gr_dl: [ 43  -7  -3  34 -42  -7 -24  -8   2 -12 -14 -38  42 -42   6  14 -57  -9
  11  -2 -37 -57 -10 -29   0 -17   7 -11  43  -1  15  31  29]
zl_tn: [-32 -30  29 -64  44   6  21  27  55  12 -12   3 -19  30 -13   7  88  17
  26 -18  29  29  -1  43  33   5  25 -27  16 -20  34 -38 -27]
nq_tc: [  8  -2  -8  20  -5  -1 -19 -14 -10 -18  -6 -33   4  -1  -3   3 -17 -12
  -2  -6  -5 -24 -17  -3 -16  -2   4   8  16   7  16  19  14]
gr_dl: [-17 -29  44 -35  19  19 -13   6   6 -11   3 -19  -4 -21  14 -17 -51 -27
  -6 -32 -26  31  21   9  32  -3 -25  41 -11 -20  -4  17  16]
nq_tc: [-14  16  -7 -22  56   3 -17   7  -8 -26  15   6 -21  61 -26   7   6 -20
 -22  12 -30  25 -12  -8   8  -3  -8  -9 -45  17 -11 -45 -18]
zl_tn: [-22  31 -24   0 -12 -11   2 -26 -12  23  12  23 -41   1  22 -24  13   8
 -12 -12  29  10   3   6  -8   0 -27   7 -24  -4 -32   4   0]
dp_ls: [ 21 -10   7  27 -43  -9  -2 -27  12 -13 -35 -25  10 -28  13 -22  32   7
   2  -2   8   4   7  15 -40  18  36  -1  66  -1 -13   8  16]
nq_tc: [  6  14 -26  17  26   3 -32  -6 -28 -22   9 -37  -2  33 -17  26 -32 -21
 -10   6  -8 -40 -34 -12  -5  -7  -5   5 -19  18  24  13  -1]
dp_ls: [ 15 -20  34 -12  12   4  22  34  20  -5 -13  29  32   7 -19  15  30  21
   3  45 -17  48  20  -9   2   9  41 -22   6  -4 -15 -33 -28]
nq_tc: [  1 -11  13   1  21  -1 -33   3 -11  -4   1 -40  11  -4   0  28 -60  -8
   2   4 -12 -24 -24 -25  20 -19  -2   7 -12 -16  20  38   0]
nq_tc: [ 19   9 -16  21  -4  14 -15   3 -11 -12  -1 -23  12  14 -12  29  -4   4
  -5  23  11 -21 -14   3 -14   6  18   5   1  12  16  21 -10]
gr_dl: [-33  -2  22 -29  54  -4 -29 -16 -14 -19   1 -23 -37  32   4 -17 -14 -24
 -24 -12 -11  44  -7   2   7   2 -13  25 -31  -9 -24  -9  -6]
gr_dl: [-18   8   0   0   8   3 -18 -18 -15   3   0 -17 -27   7  13  -3  -5   4
 -15   0  29  17  -7  10 -10   5  -4  26 -19 -11 -13  30  -7]
gr_dl: [ -8   0 -16  38 -46 -19   2 -27  -6   5   1   2  -7 -43  16 -29 -26  -1
   5 -30   0 -27 -12 -18 -27 -22 -22   4  22  -4  11  32  46]
gr_dl: [ -7  -9  17 -22  17 -20  -2  -1  12   7  -5   0  -1  -4   6  -8  -6  -5
   9 -12 -21   2  -1 -15  24 -12  -5 -21   5 -14  -8 -21   1]
dp_ls: [ 11   0 -13  18 -16   7   9   1  -7   0   0  -4  11  -6  -3   5   5   0
   6   0  15 -23  -1  11 -13   9   5   7  13  12  17  11   4]
gr_dl: [  3   1 -10  10 -22  22   2   5   2  -5   8   1   1 -11  -1   2  -7  -1
  -4  -7   7  -5   6  14  -8   1  -9  20  -1   6  15  23  12]
nq_tc: [ 21  -7   0  -7  -2 -25  15   8  25   3 -14   9  25  -1  -9   1  29   2
  25  -2 -28 -27  -1 -13  14  -5  17 -54  39   5   7 -50   0]
zl_tn: [  7  -7  17 -13  34  21  -9  19 -22  -5   5 -16  14  17  -5  26 -29  -8
  -9  24   3  12   7   5  17  18   6  27 -29   2  -4  10 -28]
dp_ls: [-18 -31  31 -15 -24 -10  54   6  39   6 -15  51  -1 -31   5 -53  64  11
  16 -25  -4  54  35  18 -15   7   9 -13  42  -7 -11 -44  21]
gr_dl: [-11  -9  -2  20 -22  -6  38 -12 -17  13  -5  18  -3 -22  12 -33  28   2
   9 -16  39   5  14  23 -33  24   0  22  21   9   0   3  11]
zl_tn: [ -2 -31  29 -24  23  -1  20  26  26   7 -14   0  20   5 -13  15  37  13
  25   7   8   7   1  10  18   5  31 -22  22 -11  25 -21 -19]
dp_ls: [ -5   1   5  -9  21 -13 -16 -13  -1 -14  -6 -15 -11  15  -1 -10  -1 -15
  -6  -8 -20   5  -8  -6   2  -2  -1  -7   3   1 -11 -20   3]
nq_tc: [-12   4   1  16   7 -35 -10 -28 -32  26  -8 -20 -10 -14  24  -4 -24   7
   6   1  30 -21 -20 -22  -4  -3  -3   2  -2 -18 -14  28  -6]
zl_tn: [ 22  17 -12 -19   0 -22  26 -10 -11  35 -10  10   8  -1  23 -13  36  -3
  20  -7  22 -31  26  23  24  37   0 -20  21  11 -34 -47 -26]
gr_dl: [  0 -15  31  -9  41   8 -27  -2 -23 -34  -6 -35   4  18  -5  -1 -40 -30
 -21   9 -30  31   3  -5   1  13   6  32 -14   2 -18  -1  -5]
dp_ls: [ -1  14 -13  22 -20  -7   6 -12  -1 -19   5  31  -9   0  -6 -28   6  -5
 -18   2 -30  26   6 -16 -32  -7  -9  -5  -3  15 -24 -22  22]
nq_tc: [  9  -9   5 -21  34   2 -15  10 -10  -8   7 -31  15  10  -5  14 -44 -34
  10 -20 -30 -40  -7  -4  41  -2 -18   2  -6   7  21 -11   1]
zl_tn: [-14 -11   4  -4  14   0 -18 -14   2 -13  -9 -39 -16   9   0  -3   7 -10
   1 -21  12  -8 -20  15  -6   0   5  11  15  -5  23  15   8]
gr_dl: [  3  23 -21  -1  -4 -17 -20 -29   0  21 -15 -31 -22  10  18  10  33  17
   4   1  44 -29 -18  16   0   9  14 -15  16 -10  -9  13 -20]
dp_ls: [  8  -2  23 -10  22  -8 -22   3   6 -10 -13 -10   7  16  -5  15  -4   8
 -10  32 -23  29  -3 -22   7  -4  25 -17  -6 -13 -26 -11 -21]
dp_ls: [-30  -5  10 -20  29 -24 -10  -9  -9  38   1 -18 -20  -4  20  10 -17  11
  16 -12  36 -19 -23 -11  31 -15 -12  -4 -18 -32  10  27 -15]
nq_tc: [-15  -9  14  -7  10 -14  -6 -16  -1  -9  -6  -8 -14  -5   8 -27  -7 -16
  -3 -23 -16  14   0  -4  -2  -3 -10   5   8  -5 -11 -11  16]
dp_ls: [-11 -13  17  17   8 -38   3  -4  -7  34 -19  -5  10 -12   7  21   8  40
  21  32  38  -7 -29 -35  -8 -14  34 -30   9 -31   5  26 -23]
zl_tn: [-31  -9  -2 -50  28  34 -36  12  65 -41   8 -31 -43  43 -29   8  34 -17
  -7 -46 -27  12 -25  34  24 -32 -11  -9   0  -6  57 -10  21]
gr_dl: [ 24  13 -22   4 -15   2  12  -3   4  14 -14 -10   9  10   2  14  56  14
  14   9  41 -32   3  34  -6  29  27 -14  32  13   6 -11 -23]
nq_tc: [  4  -1   7  11   5 -17 -12 -15 -21  15 -12 -26   5  -9  15  10 -16   8
   5  13  23 -15 -11 -11  -1   6  13   4   5 -13 -10  25 -14]
zl_tn: [-21   2  10  13   6   4 -14 -14 -30  13   0 -15 -19  -4  17   6 -20  16
 -16  18  47  26  -8   1 -18   6   3  40 -28 -19 -14  56 -15]
zl_tn: [ 18  -1  -1  35 -22 -28  37 -21 -39  10 -14  18  22 -27  17 -37   8  -8
   8   4  11  -7  23  -2 -35  35   8   8  31  21 -34 -23   5]
nq_tc: [ -8  -4   5 -18 -21  53  20  19  25 -26  15  33 -15   1  -9 -26  27  -9
 -23 -17  -8  61  42  49 -12  17 -15  42 -11  16  -4 -10  16]
zl_tn: [  1   2  -8 -17  20 -24  19   2   0  16   0  11   3  11  -1  -6  21  -9
  21 -14  -3 -29  -1  -1  23   5  -7 -31   9   8   3 -45  -8]
zl_tn: [  9   5   1   1 -51  11  26 -14  25   4 -16  25  -9 -23  18 -37  65  16
  -5  -7  22  39  39  42 -29  29  15   9  39   3 -33 -13   7]
dp_ls: [ 13 -26  17  15 -26  -1  19  16  31  -5 -20   7  30 -20 -13   8  31  24
  17  16  -2   7   0  -5 -18  -6  39 -24  44  -7  23   1   6]
dp_ls: [-24  12   3  -5   4 -17 -12 -12  -1  13   9  16 -25  -3  12  -9 -20  10
 -11   0  -6  21  -7 -27   6 -24 -20  -6 -30 -20 -25   9   3]
[ -3   2  -9   6 -34   7  -3 -15  10   4   0  -9 -12 -27  16 -16  -4  -1
   1 -28  12 -12   4  16  -5  -4 -15  15  17  -6   7  27  24] -> dp_ls
[-21   3  -5  10   9  -8 -17 -15 -38  23  16 -23 -14 -18  21   5 -66  -8
   1 -18  25 -33 -19 -15  13 -13 -35  32 -32 -15  11  56   8] -> nq_tc
[-32 -13   4 -10  14 -17  12  11  17  16  11  21 -11  -4  -7   0  -3   9
  18 -18  -3  -6 -21 -24  15 -36 -16 -24 -12 -17  32  -1  12] -> dp_ls
[  3  16 -26   1 -23 -11 -10 -13  21  10   1  -5 -12  -6   5   1  12   6
  10 -21   0 -38 -15  -2   8 -20 -11 -28  16  -4  14   2  14] -> gr_dl
[ -2  24 -24  38 -34 -14  17 -31 -33  11   2  24 -15 -16  19 -34   9   5
 -13   2  27   7  11   1 -44  17 -11  18  -1  14 -37   7   9] -> dp_ls
[-30   3   6  -7   3 -17  10 -13  -8  21   7  23 -26 -12  18 -26  -4   5
  -2 -15  14  22   4  -8   1  -7 -23   7 -19 -15 -20   3   5] -> nq_tc
[-19  -9  22 -18  30  -4 -17 -14  -1 -30  -6 -14 -22  18  -1 -28  -2 -25
 -19 -15 -30  43   2   2  -5   2  -5  14  -5  -1 -21 -23   9] -> nq_tc
[ 33 -27  21 -25 -39  55  32  29  43 -19 -12   5  30 -25  -2 -14  44 -10
   7 -20  -6  23  59  71   7  41  17  28  51  16  10 -19   9] -> dp_ls
[ 14 -20   2  -4 -18  50 -13  36  24 -22  20 -16  26 -20 -18  29 -58 -16
   4 -20 -33 -28   1   6  28 -25 -22  23  -5   2  61  41  30] -> nq_tc
[ 24  -2 -16  -4  19  30   6  25 -11 -23  10 -15  24  29 -26  23   0 -28
   4   0  -9 -34   3  27  10  23   1  12  -1  37  35 -21  -8] -> dp_ls
[ 19 -10  27  -8 -18  29   5  34  48 -16 -16  25  21   8 -22  26  51  41
 -12  54 -10  68  21   6 -13   2  54 -19  10 -11 -13  -8 -24] -> nq_tc
[ -3   3   2 -22  -4  -9  12  -4  19  28 -11   4 -10  -3  15  -2  47  20
  15  -5  34  -1   8  23  14  12  11 -17  17 -14  -9 -10 -19] -> zl_tn
[ -5 -10   7  13 -16 -10  31   9  20 -15  -3  49   7  -5 -18 -27  33   7
  -1   6 -31  38  10 -17 -29 -10  10 -25  15  10  -7 -41  19] -> dp_ls
[-27  14 -23   7   6 -27   4  -9  -7  16  19  25 -22   4  -2  -9 -13   1
   5 -16  -4 -21 -25 -32   2 -32 -32 -23 -25  -2  10  -5  15] -> nq_tc
[  5 -17   3  33   3 -24  22   0 -27 -14  -2  12  28 -11 -13 -18 -22 -19
   9   1 -29 -14  -6 -31 -25  -1   1  -6  14  20   9 -22  21] -> zl_tn
[  0  -1   2  -7   1  11  26  16  -7  13   8  26   6  -1   1  -1  11   4
   3   7  17  11  20  15   5  17  -4  12 -13   7  -5  -9 -13] -> dp_ls
[-24 -17  14  28  28 -27  15 -18 -54   5  -6  -9  -2  -2   6 -19 -16  -9
   3   4  30   6 -14 -13 -33  16   4  28  -5   3  -2  13  -1] -> zl_tn
[-48  -8  14  -9  15 -20  43  -2 -10  28   8  55 -29  -2   9 -37  34  15
   3  -8  33  50  11   1 -14   3 -14   6 -24 -10 -18 -19  -4] -> gr_dl
[-19  -8  41 -47  26 -18   4 -21  -7  36 -20  -9 -24 -10  44 -27  20   5
   2 -10  39  43  30  27  28  33   3  19   1 -33 -59  -9 -32] -> dp_ls

zn-lz: [-12  -9  13   7  -2   4   8   2  -4   2 -10   2  11   1  -5   2  15 -15
   5  -8  -6  10 -10   7   3 -10  -6  -8  14  13  -8   6   1]
zn-lz: [ -5 -23  22  13   6  15 -14 -24   8   4  14  -4  -9 -21   4 -12   9 -27
  -2  -3  -3 -18  -2  19  18   3 -21 -13   5   5 -16   3 -11]
zn-lz: [  0   7 -13 -23 -12  -9 -29   5  10 -10 -35 -27  -1  -1   9  -8 -16  20
   9 -28 -33 -23  -2  -8  -7   7  13   2 -28 -19 -10  15   8]
zn-lz: [  2  25 -40 -34 -12 -28  10  42  -5  -6  -6 -13  -4  36 -10   9 -26  53
   5   3 -26  -7   2 -38 -28  17  43  35 -34 -32  13   3  24]
hf-hn: [ 12 -30  32 -38   3 -17   1   6   5  24   2 -21 -11 -29  13  26  27  -6
  -3 -35  56  26 -25  -5   8 -52 -14 -19  26  64 -19 -22  31]
zn-lz: [  9   5   3 -11  -8   1 -48 -27  20 -10 -47 -25   1 -33  26 -19  -7  -4
   3 -40 -12 -19   2  17   8 -10 -15 -23 -13  -1 -14  18  -2]
zn-lz: [ -4   4 -15  -5   0 -18  38  22  -8  11  38   9 -10  19 -20   8   2  14
  -8  26   4  10   2 -13  -9   0  10  24   4  -5  10  -3  22]
hf-hn: [  0  23   9   2 -19  -1  -4 -29 -11   5  -4   2 -11 -18  23   8  16 -26
   2 -19  23   3  -2   8  -1 -29 -20 -28 -12  43 -12   7  14]
ld-br: [ 15  24 -14 -13  -6  -3 -46  -4   1 -18 -41 -17   7   6  24   5 -18  17
   2 -17  -8 -25   8 -24  -3  23  24 -12 -28 -20   7  -9  -9]
hf-hn: [  3  -1  -5 -13   1  -5   0  16  -4   0   7  -5  -5  13  -2  11  -7  16
   1   4   2  -5  -2 -20  -7  11  18  10 -10  -5   3 -13   3]
nf-fc: [  8  -7   9 -15  10 -23  -9  25  -4   1 -25 -16  28  16   1  27  24   4
 -14  -5  18   6  -8 -37  15   3  24 -15  36  -1  10 -30  19]
nf-fc: [ 13 -25  -6  -5  30 -28   6  24  18   7  21 -12  14  10 -24  -3  10  17
 -33  32   1  -8  12 -21  28  25  15  16  49 -49  24 -23  17]
ld-br: [-12  -7   4   0  -4 -14  19   9  -1   8   5  -5   6   4 -13   0  20  -9
  -5   0 -11   4  -6  -1   6 -10  -4   0  18   3  -5   9  24]
ld-br: [ -6   7  -2  23  -2  12  13 -20   5  -2  -4  18   4 -15  -4 -22   0 -15
   3   3  -6  18   7  38   0 -16 -27  -1  10   4   2  24 -11]
ld-br: [-25   1  34   8 -28  -3  15 -32 -24  23  35  -6 -25 -14  14  17  48 -60
   0 -16  12 -18 -18   1  11 -31 -29 -37 -11  67 -38   9  38]
nf-fc: [-10  -3   6  11   2   4  -1  11  -6  -8 -31   3  29  14  -7   4  11  -7
   5  -4 -15   9  -6  -4   4   5   8  -8  19  -5   3   0  -8]
nf-fc: [-18 -37  20 -21  -7   4   0  15   1   9   5 -21 -12  -2  -8   4   6  -3
  16 -24 -22 -13 -25  -2  -3  -6   2   5 -13  16 -33   7   9]
zn-lz: [-29 -27   1 -11  -6  11  -2  41 -12  -8   0 -17   2  43 -22   8 -13  17
  24   0 -65 -37 -20 -32 -14  46  42  25 -35 -32 -20   1 -10]
zn-lz: [-22  -9 -13 -22 -12  -6   2  43  -8  -7 -12 -20   3  39 -19   7 -13  28
  19  -7 -57 -24 -15 -32 -19  29  40  26 -33 -29 -13   8   8]
ld-br: [  8  38 -15  -5 -17 -12  21 -14  -6   6   2  14 -12 -12  12   3   0   2
   0  -7  31  30   5  14 -18 -41 -18  -3  -9  35   6  13  20]
ld-br: [-12   5   5   1 -12 -14  15  -3  -6   9   2  -5   1  -1  -3   2  23 -18
  -4  -7  -6   1  -6   1   5 -18 -10 -10   9  16 -10  13  28]
hf-hn: [-10  15  -5 -12 -21  -5   8  -1  -8   3  -3  -4 -12   0   6   4   0   0
  12 -17  -8   0  -8   1 -16 -18  -2   0 -26  22 -14  17  17]
hf-hn: [-15   7 -18  -1 -12   1  14  10   2  -6  -8   2  -1   9 -14 -16 -16  14
  14  -4 -39   1  -1  13 -18   1   2  21 -21 -16  -5  30   1]
hf-hn: [  3  57 -11   6 -30   2  -4 -34 -23  -3  -1  13 -19  -4  32  12  -1 -16
   7 -10  23  -3   8  -2 -19 -17  -8 -23 -45  39  -2   8   8]
nf-fc: [ -6   3  -2  17  12  -6   4  26 -13 -11 -21   7  41  39 -15  16  15   0
  -9  22 -13   2   3 -32  11  32  31  -3  32 -31  22 -20  -6]
nf-fc: [ -9 -11   4  26  12   9   2   1  14 -12 -45   9  42  -5 -16 -24   8 -10
   1  -3 -26  24   3  32  13  -5 -15  -5  46 -22   9  20 -19]
hf-hn: [ 17 -18  12   6  22   5  -2  -8  17   3  -6   8  10 -25   1  -7   4  -3
 -10   1  34  29   4  23  14 -19 -20  -6  40   8  11 -10 -14]
ld-br: [ 13  51 -29 -10 -18 -18 -33 -10   3 -20 -62 -13  16   0  24  -5 -12  17
  -1 -25 -14  -8  14 -10  -8  -1  12 -16 -20 -17  13  15  11]
hf-hn: [ 13  50 -25   2 -15   5   1 -14 -14  -8   0  20 -14   4  21   7 -24  13
   7   5  24  10  14  -2 -26  -5   5   1 -39  14  15   0  -9]
nf-fc: [-18  -8   1  32   7  16   8   7   1 -14 -33  14  38  14 -21 -17   4 -11
   7   8 -40  12   1  20   5  14  -2   2  28 -28   7  18 -25]
nf-fc: [ 22  38 -25  13   4  -5   2 -21   1  -3  21  20 -11  -5  11  -6 -15   8
 -18  29  29   3  28   2  -2   7  -5   3  -6 -13  29  -7  -4]
ld-br: [-10   7  -8  10  -4  -9 -18  -1  10 -15 -46 -14  30   5  -5 -19   7  -4
  -4 -11 -47 -15   6   4  13  14   3  -9  14 -37   2  23   5]
[ 10  19 -19  -4  -1   3   5   5  -2  -6   0  12  -5   6   3   1 -22  22
   5   8  10  13   8  -1 -18   2   8  14 -17  -5  14  -2 -11] -> hf-hn
[ 12  11 -38 -21  10 -36  35  46  15  -1 -18   4  22  18 -27  -5 -13  52
 -10  12  -1  44   8  -5 -14 -14  17  37  34 -33  33   6  24] -> ld-br
[-24 -45  29 -29  -7 -20   1  27  -3  18   9 -41  -4   9 -13  18  34 -13
   1 -24 -27 -30 -32 -29  15  -1  12  -6   7  13 -37  -4  42] -> hf-hn
[-26 -38   6   8   8   8  15  27   0   0  19  -5   6  25 -34  -8   1   0
   6  18 -52 -21 -10  -6   5  34  15  24   4 -36 -11   6  -7] -> nf-fc
[  2 -45  26 -12  18  16  -2  18  -8  12  50  -5 -22  10  -5  25  -2   3
   2  16  22 -18 -15 -28   4  25  19  10  -7  10 -11 -41 -16] -> ld-br
[-12  52  -5  -7 -42 -32 -20 -27 -14  -3 -45 -26   7  -5  29   6  34 -30
  -5 -41 -19 -25  -2 -14   5 -24  -7 -44 -19  25 -17  28  55] -> ld-br
[ 22   5  -7 -18   7   8 -27   7  -1  -8  -1  -4 -12   5  17  15 -28  28
   5   1  23  -9   4 -24 -11  20  25   6 -28  -5   9 -29 -21] -> ld-br
[-15 -36  23  12   5   5  10 -19   9  18  49  -6 -23 -20 -12 -16  19 -31
 -10  10 -12 -24  -4  21  23   0 -28   0  10   3 -23  10  10] -> zn-lz
[  1   4   5  32   4  40 -61 -39  11 -30 -46   0  15 -14  21 -29 -22 -18
  11 -10 -37 -36  15  23  12  40  -6 -22 -22 -35  -3  12 -58] -> ld-br
[  2  -6  10 -27 -11 -10  11   2   4  14  -6  -9 -12 -22   8   8   8   2
   9 -32  25  28 -17  13 -10 -50 -17  -5   1  48 -17   8  23] -> hf-hn
[ 30  18   6 -26  -2 -21 -22 -15   8   5 -34 -13   3 -31  33  16  13   2
 -11 -34  60  26  -1  -3   6 -46 -13 -32  18  43   5 -15  23] -> nf-fc
[-15   1  16   0 -17 -12  43  -9 -16  26  43   8 -21  -9  -4  13  33 -30
  -3  -1  26  18 -13   9  -1 -43 -26  -9   7  57 -18   8  39] -> ld-br
[-16 -29  22  -2   0  -6  21  10  -8  18  34  -7  -8   6 -14  13  27 -20
  -4   5   0  -7 -16 -10  11  -4  -2  -1  14  18 -17  -8  21] -> ld-br
[ 15 -16   2   4  14  21 -40 -26  14  -4  39  -9 -33 -16  13 -15 -28   2
  -8  18  -3 -53  16  -2  13  45   1   5 -34 -32  -3 -16 -31] -> zn-lz
[  1  -5 -12 -26 -10 -10 -37  -5  20  -5  -9 -37 -21 -13   9 -20 -21  18
   3 -23 -42 -49   2  -4   1  18   6   8 -40 -32 -18  19  13] -> zn-lz
[-15  30   0   8 -31  29   0 -22 -26  -6   3  16 -25   2  20   6 -16 -13
  32 -16  -5  -5  -7  10 -33  -8  -5  -7 -65  40 -21  18 -19] -> nf-fc
[ 37  12 -27 -13  20  17 -15  11  11 -15  -5  19  -7   0  10  -1 -56  54
   7  15  35  24  17   0 -25  15  20  29 -21 -21  33 -24 -47] -> ld-br
[  3 -24  -9   0  23   0  13  30  14  -3   1   5  16  12 -27 -10 -14  27
  -3  20 -13  15   3   3   1  16  12  29  27 -38  17  -5 -15] -> ld-br
[-14   8  -1  33  -5  10  21 -25   7  -2  -9  21  11 -19 -10 -31   9 -26
   1   1 -18  21   8  50   4 -23 -38  -4  21   2  -1  38  -6] -> ld-br
[-11   5  20 -12 -26  -8   5 -22  -5  14  -9 -12 -13 -28  17   5  27 -30
   8 -41  13  10 -18  18  -2 -53 -31 -28  -6  62 -31  21  33] -> hf-hn
